Below are the code and all the weights of a small trained network. Each question names an input and a class and asks about switching units off, where a switched-off unit gives its printed mean instead of its output.

import numpy as np


def w(rows, s, z=0):
    codes = np.array(rows[::2]) - 128.0
    scale = np.full(codes.shape[1], s)
    scale[-1] = z or s
    return codes * scale


def norm(h):
    return h / np.sqrt((h * h).mean(-1, keepdims=True) + 1e-5)


def f(y):
    return y / 2 * (1 + np.tanh(0.7978845608 * (y + 0.044715 * y**3)))


def log_softmax(a):
    a = a - a.max(-1, keepdims=True)
    return a - np.log(np.exp(a).sum(-1, keepdims=True))


def net(x, mask):
    res = np.array(x, float).reshape(1, 3) / 4 @ E
    u = 0
    for l in range(2):
        y = f(norm(res) @ A[l][:, :-1].T + A[l][:, -1])
        res = res + np.where(mask[u : u + 9], y, B[l][:, -1]) @ B[l][:, :-1]
        u += 9
    return log_softmax(norm(res)[-1] @ U[:, :-1].T + U[:, -1])


A, B = {}, {}
E = w([
[126,64,240,153,226,102,48],'x0',
[176,57,28,138,245,153,121],'x1',
[76,249,128,50,77,157,11],'x2',
],0.0019)
A[0] = w([
[142,127,29,190,121,151,246,4],'L0N0',
[73,121,252,139,143,64,68,95],'L0N1',
[120,212,108,62,127,192,31,52],'L0N2',
[124,143,54,72,208,195,40,101],'L0N3',
[172,47,210,213,231,117,148,18],'L0N4',
[118,128,62,188,77,131,245,53],'L0N5',
[208,44,7,141,237,141,120,35],'L0N6',
[131,116,104,200,122,138,244,55],'L0N7',
[138,118,74,164,139,124,199,66],'L0N8',
],0.0037,0.0031)
B[0] = w([
[253,48,215,29,36,107,60,159],'L0N0',
[226,89,192,155,62,139,109,244],'L0N1',
[176,91,87,61,197,60,190,217],'L0N2',
[184,107,63,117,175,187,70,203],'L0N3',
[35,76,112,100,185,19,95,254],'L0N4',
[122,101,182,9,59,132,164,165],'L0N5',
[56,235,188,200,13,232,140,252],'L0N6',
[130,94,116,14,53,120,48,151],'L0N7',
[154,40,183,74,105,136,39,128],'L0N8',
],0.0038,0.0019)
A[1] = w([
[138,106,142,104,142,122,72,90],'L1N0',
[115,195,106,107,91,196,120,180],'L1N1',
[165,74,152,124,205,118,71,71],'L1N2',
[93,186,164,169,164,137,75,104],'L1N3',
[127,103,163,165,85,156,226,12],'L1N4',
[69,110,152,151,152,25,136,66],'L1N5',
[115,117,62,117,155,109,111,4],'L1N6',
[74,173,107,105,110,90,254,54],'L1N7',
[129,144,202,152,74,121,107,122],'L1N8',
],0.0063,0.0022)
B[1] = w([
[110,180,76,198,101,82,106,147],'L1N0',
[69,68,162,195,180,91,131,253],'L1N1',
[42,196,135,123,23,78,132,207],'L1N2',
[241,90,103,75,37,147,162,186],'L1N3',
[175,192,93,77,105,118,61,139],'L1N4',
[116,49,149,123,227,45,83,205],'L1N5',
[142,122,140,7,167,101,176,116],'L1N6',
[16,145,182,147,93,173,168,177],'L1N7',
[181,140,63,131,255,141,214,242],'L1N8',
],0.0044,0.0027)
U = w([
[114,96,99,214,122,231,94,142],'0',
[173,71,153,31,28,155,160,142],'1',
[137,205,117,143,41,86,50,124],'2',
[8,182,149,130,112,150,201,150],'3',
[127,136,147,120,136,143,124,2],'4',
[121,163,38,61,221,140,113,125],'5',
[96,49,162,170,175,48,98,162],'6',
[245,167,166,151,184,113,183,129],'7',
],0.014,0.0079)

Each question gives the input, the list of numbers given to net, and the class t.
The units are the neurons (one row each of A and B). Each row of codes is followed by its name. A weight is (code - 128) times the scale printed after its matrix; where a second scale follows, it is the last column's (A, B and U).
mask holds one flag per neuron, layer by layer. A switched-off neuron (its flag False) gives its mean, the last column of its row in B, instead of its output. The means were averaged over made-up inputs and are rounded, as every weight is.
A unit's drop is (log p(t) with every unit on - log p(t) with that unit switched off) / (log p(t) with every unit on - log p(t) with every unit switched off).
The circuit of an input: a set's keep is (log p(t) with only the set's units on - log p(t) with every unit switched off) / (log p(t) with every unit on - log p(t) with every unit switched off). Starting from the 12 units with the biggest drops (on a tie, the unit counted first), units are removed one at a time, each time the one whose removal leaves the highest keep (on an exact tie, the one counted first), for as long as the keep stays at least 0.8.
circuit, biggest first: the units of the circuit, biggest drop first
most important unit: the unit with the biggest drop
k most important neurons: the k neurons with the biggest drops, biggest first
k most important neurons of layer l: the k neurons of layer l with the biggest drops, biggest first
drop of u: that unit's drop, to one decimal
input [0,-7,1], class 7: circuit, biggest first => L1N8
input [-2,2,0], class 0: circuit, biggest first => L0N6, L1N2
input [0,0,0], class 0: circuit, biggest first => L0N4, L0N0
input [8,8,0], class 0: 4 most important neurons of layer 0 => L0N6, L0N2, L0N3, L0N0
input [8,-7,-1], class 7: circuit, biggest first => L1N8, L1N1
input [0,-2,8], class 5: circuit, biggest first => L0N2, L1N2
input [4,-2,3], class 7: circuit, biggest first => L0N1, L1N8
input [-7,6,1], class 0: circuit, biggest first => L0N6, L0N4
input [6,-2,4], class 2: 3 most important neurons => L0N6, L1N2, L1N0
input [-3,6,-6], class 1: 2 most important neurons => L0N0, L0N5
input [7,-7,-1], class 7: circuit, biggest first => L1N8, L1N1
input [-7,4,0], class 1: 2 most important neurons of layer 0 => L0N0, L0N5
input [6,8,-1], class 0: 2 most important neurons => L0N6, L0N2
input [6,-5,8], class 7: most important unit => L1N8
input [1,-3,6], class 7: 2 most important neurons => L0N4, L1N2
input [-2,0,6], class 5: 2 most important neurons => L0N6, L0N3
input [7,5,5], class 2: drop of L1N2 => 0.3
input [2,-3,6], class 7: drop of L0N4 => 0.3
input [-8,-1,-2], class 1: drop of L0N0 => 0.3
input [2,7,-4], class 0: most important neuron => L0N6
input [6,8,0], class 0: 2 most important neurons => L0N6, L1N3
